Where the symbols take the objects:
div: r>kod, s>gik
niv: r>kuv, s>fub
kod: r>muv, s>dal
bav: r>mem, s>bom
dal: r>gik, s>kod
zim: r>zir, s>gal
zap: r>fef, s>sez
mep: r>bez, s>nal
kip: r>vef, s>paf
fel: r>bes, s>fud
kuv: r>fuf, s>kap
muz: r>nos, s>mek
nal: r>rol, s>mep
buz: r>fam, s>lur
mar: r>sez, s>fef
pon: r>kap, s>fuf
fam: r>niv, s>gom
gik: r>bav, s>div
nos: r>lal, s>gor
muv: r>mep, s>rol
mek: r>riv, s>muz
fuf: r>mar, s>pon
rov: r>kip, s>vir
ton: r>fud, s>bes
luk: r>nal, s>bez
riv: r>buz, s>rus
rus: r>muz, s>riv
rol: r>dal, s>muv
mos: r>fel, s>luz
gor: r>mek, s>nos
luz: r>rov, s>mos
pek: r>gor, s>lal
fef: r>pon, s>mar
gom: r>lur, s>fam
mem: r>gal, s>zir
vav: r>paf, s>vef
lur: r>rus, s>buz
fud: r>luz, s>fel
paf: r>vir, s>kip
vef: r>pek, s>vav
zir: r>bom, s>mem
lal: r>vav, s>pek
bom: r>div, s>bav
gal: r>zap, s>zim
sez: r>zim, s>zap
vir: r>mos, s>rov
bez: r>ton, s>luk
kap: r>fub, s>kuv
bes: r>luk, s>ton
fub: r>gom, s>niv

In the rows, zero is written as 69.

The rows follow the links: the fewer symbols apart two objects are, the more alike their rows tend to be.

Each row is also shifted at random along 2 hidden directions that mean nothing.

Name the object of each row.
41,64,70,70,70,73,58,66,57,76,64,72,66,77,72,67,66,77,65,68,66,54,59,77,60,79,79,66,66,68,73,76,66,61,66,64,59,88,81,70,81,60,78,73,62,66,68: mem
59,70,67,76,72,69,73,64,78,66,75,67,75,64,65,67,70,65,69,76,63,69,74,68,76,66,66,71,70,71,63,70,72,68,67,75,70,67,65,70,70,81,67,73,88,69,65: bes
61,78,61,68,67,77,66,60,67,66,66,68,75,68,61,65,63,64,64,70,64,73,66,69,72,70,84,75,64,74,63,81,69,70,64,75,62,78,62,74,79,76,74,67,83,74,71: nal
95,67,72,66,62,72,63,62,62,72,57,69,69,75,74,67,65,69,70,63,68,64,57,78,61,72,79,70,65,69,72,73,65,71,72,67,62,76,76,70,76,61,78,64,63,68,75: bav
111,60,72,75,70,64,67,68,73,70,74,73,75,66,69,73,74,72,69,74,62,62,78,73,70,73,58,69,73,67,68,68,70,66,70,67,69,73,77,69,70,71,65,81,74,71,65: vir
49,77,68,61,71,66,77,72,74,67,63,67,62,69,79,74,74,66,77,59,75,82,64,64,70,63,64,71,69,72,76,64,69,82,75,72,76,51,56,66,58,65,69,61,55,73,74: gor
52,63,67,75,78,70,71,72,66,68,74,68,69,72,71,71,71,77,73,77,64,62,73,72,71,71,66,60,65,64,82,67,64,57,65,66,69,74,77,66,64,73,73,75,67,59,58: fef
72,69,69,63,74,74,58,76,69,78,71,76,68,73,70,69,69,73,65,68,82,67,65,65,65,70,69,69,71,65,74,66,63,67,68,59,70,80,71,72,74,57,65,71,55,74,66: buz
93,73,65,65,64,77,59,65,58,74,60,70,71,78,68,67,65,70,66,63,68,69,56,78,61,77,86,73,63,73,67,79,65,69,67,69,58,86,72,69,82,66,82,64,68,71,73: gik
77,62,77,75,73,61,73,78,76,68,77,67,71,67,72,69,73,72,70,75,70,65,82,61,73,65,52,64,77,67,66,60,72,67,69,64,74,57,74,70,61,68,57,70,69,66,66: kuv
54,66,62,77,78,72,73,75,69,69,74,69,70,71,65,70,69,74,66,81,67,66,76,70,74,71,73,63,68,68,82,71,66,57,64,71,73,79,71,66,65,77,76,74,68,62,59: pon
54,61,76,61,72,66,68,74,78,69,68,75,67,72,80,70,68,68,76,64,77,65,75,64,72,63,49,63,74,60,70,58,70,72,73,59,77,52,70,69,60,58,54,69,59,70,71: fam
64,73,71,65,67,69,62,76,67,73,68,74,64,72,68,69,69,70,65,63,81,73,65,67,65,69,71,71,73,69,62,66,69,75,68,58,68,71,71,75,74,56,67,70,60,77,74: nos
84,69,67,78,70,66,71,74,67,69,80,68,72,65,58,69,74,77,63,78,66,71,78,68,74,70,71,70,75,68,63,74,71,64,63,70,70,78,73,73,69,76,67,74,79,68,64: mar
55,70,59,77,79,76,72,74,64,70,80,68,73,69,61,72,70,76,67,81,72,70,77,66,73,71,77,64,70,68,77,74,67,61,63,73,75,83,68,67,67,76,75,75,71,64,57: kap
67,69,64,79,71,75,70,68,61,67,78,69,74,71,61,67,65,76,64,80,64,60,74,72,69,71,85,65,69,72,77,77,67,57,59,71,64,81,77,66,74,78,76,74,75,57,58: luz
104,68,74,74,69,59,79,70,79,63,74,65,69,64,72,73,75,68,76,76,62,71,80,64,78,63,52,68,77,70,68,59,73,72,71,71,75,48,72,66,58,72,57,70,75,66,68: fuf
86,72,69,64,67,73,65,58,67,70,59,70,69,70,69,68,67,63,68,61,70,73,62,73,65,76,72,78,64,74,62,76,68,76,73,75,66,77,67,71,77,67,77,69,71,80,77: div
92,64,73,74,70,60,76,67,80,65,73,69,75,63,73,69,73,66,73,75,62,66,81,67,79,65,52,71,73,68,67,61,70,70,70,74,74,57,71,67,63,79,61,74,79,66,67: mos

Start, symbols taken left to right, then the object you end at.
Answer with the object's name.
88,69,64,75,65,65,85,69,67,63,70,57,67,65,75,72,71,69,75,74,59,74,75,67,73,64,68,66,70,73,81,67,71,66,72,76,74,53,69,62,59,77,72,66,70,54,66
s r: mos
96,63,74,68,74,64,67,77,74,69,75,70,67,70,70,69,69,73,73,68,75,67,73,65,71,66,58,65,74,66,69,59,71,67,69,61,72,62,74,70,64,63,57,72,63,68,67
r r s r: kap
81,80,61,68,67,70,78,70,70,65,66,64,62,69,73,74,74,71,74,64,72,85,63,67,71,67,71,73,67,74,77,72,66,77,72,79,77,65,61,67,62,70,76,62,61,71,69
s r: vav
61,61,74,71,69,70,65,67,62,73,64,72,68,74,75,70,69,74,71,70,65,57,65,76,64,75,70,68,68,67,78,71,63,64,71,67,65,73,82,65,73,65,75,71,63,63,65
r s s: zap
70,66,79,66,67,61,63,76,75,71,69,72,69,71,75,73,71,69,75,64,75,69,68,65,63,68,58,71,76,67,65,63,70,76,73,61,68,62,73,73,71,54,60,67,60,75,77
r r s: kip
94,75,66,64,67,67,68,62,70,68,61,70,68,65,64,69,69,64,68,65,68,75,63,73,67,73,75,81,67,75,62,77,71,78,75,78,67,77,62,72,76,73,76,68,75,79,79
s s s: bav
101,76,61,70,72,73,74,64,70,67,70,67,75,65,60,66,67,62,64,71,68,74,69,70,74,71,77,75,69,77,61,78,73,71,66,79,69,75,63,70,75,82,76,68,84,71,69
s r: ton
46,76,66,73,66,70,68,67,66,69,71,68,74,64,54,71,67,69,65,72,69,77,66,68,67,76,79,80,68,74,60,82,71,72,67,76,68,84,63,75,79,76,74,74,83,80,74
s r: gal
66,78,56,70,77,80,69,78,63,70,77,67,68,68,53,72,68,74,63,77,81,80,73,64,72,73,85,74,65,68,71,78,71,66,62,71,75,85,58,71,71,73,78,72,67,71,63
r r s: riv
76,70,70,61,74,71,64,74,69,73,66,73,62,72,73,72,70,69,69,61,82,74,64,64,66,67,65,72,66,66,73,64,66,74,71,64,70,70,65,68,68,56,67,70,53,79,73
s s: riv
75,58,79,74,72,63,63,71,73,75,74,76,71,68,70,72,72,77,71,71,71,61,72,70,71,72,57,68,75,67,64,64,67,68,72,61,69,73,79,71,68,64,62,77,68,71,68
r s: rov
62,64,71,78,72,68,72,67,74,66,78,73,75,65,64,67,71,69,65,77,63,65,79,68,76,71,64,74,70,67,62,71,71,62,65,74,71,75,69,69,71,80,67,75,84,69,63
s s r: bes
105,78,71,63,62,70,74,58,72,65,57,65,69,65,74,67,68,58,75,61,63,78,60,71,71,63,72,74,66,77,64,72,68,78,74,78,68,57,60,68,72,74,73,58,76,73,82
s r r: bez
77,63,76,72,70,68,71,69,66,72,68,71,68,77,79,71,70,75,74,75,61,59,71,76,68,72,67,63,66,67,80,66,66,60,70,67,69,73,77,64,67,69,75,71,64,59,63
r r s: fuf
68,75,62,76,68,71,79,72,64,64,72,60,65,68,64,75,72,73,69,75,67,76,70,69,72,70,77,70,69,76,79,73,72,69,67,76,73,71,68,65,63,76,77,68,68,61,62
s s r: vef
58,74,71,59,63,73,66,64,67,69,59,67,66,72,72,65,65,62,69,63,69,73,59,73,64,70,78,73,64,76,62,76,70,72,73,68,62,70,67,71,77,67,73,63,71,72,78
r r s: bom
57,67,74,61,65,72,63,64,71,71,59,73,70,71,74,65,67,62,73,59,68,67,59,74,65,71,69,73,68,70,64,72,66,75,74,70,66,71,67,71,77,66,69,70,70,76,78
s s r: muv
79,65,71,76,68,72,73,69,66,67,73,66,72,73,72,67,66,70,69,73,60,58,73,72,70,68,75,59,67,68,75,71,70,60,66,68,63,70,78,66,68,74,71,70,75,55,64
s r s: ton
65,80,64,66,72,72,75,78,73,70,73,67,63,69,68,71,71,67,70,64,76,85,72,60,74,64,70,72,69,71,71,66,71,76,70,73,78,60,56,72,62,69,64,65,64,72,72
s s s: buz
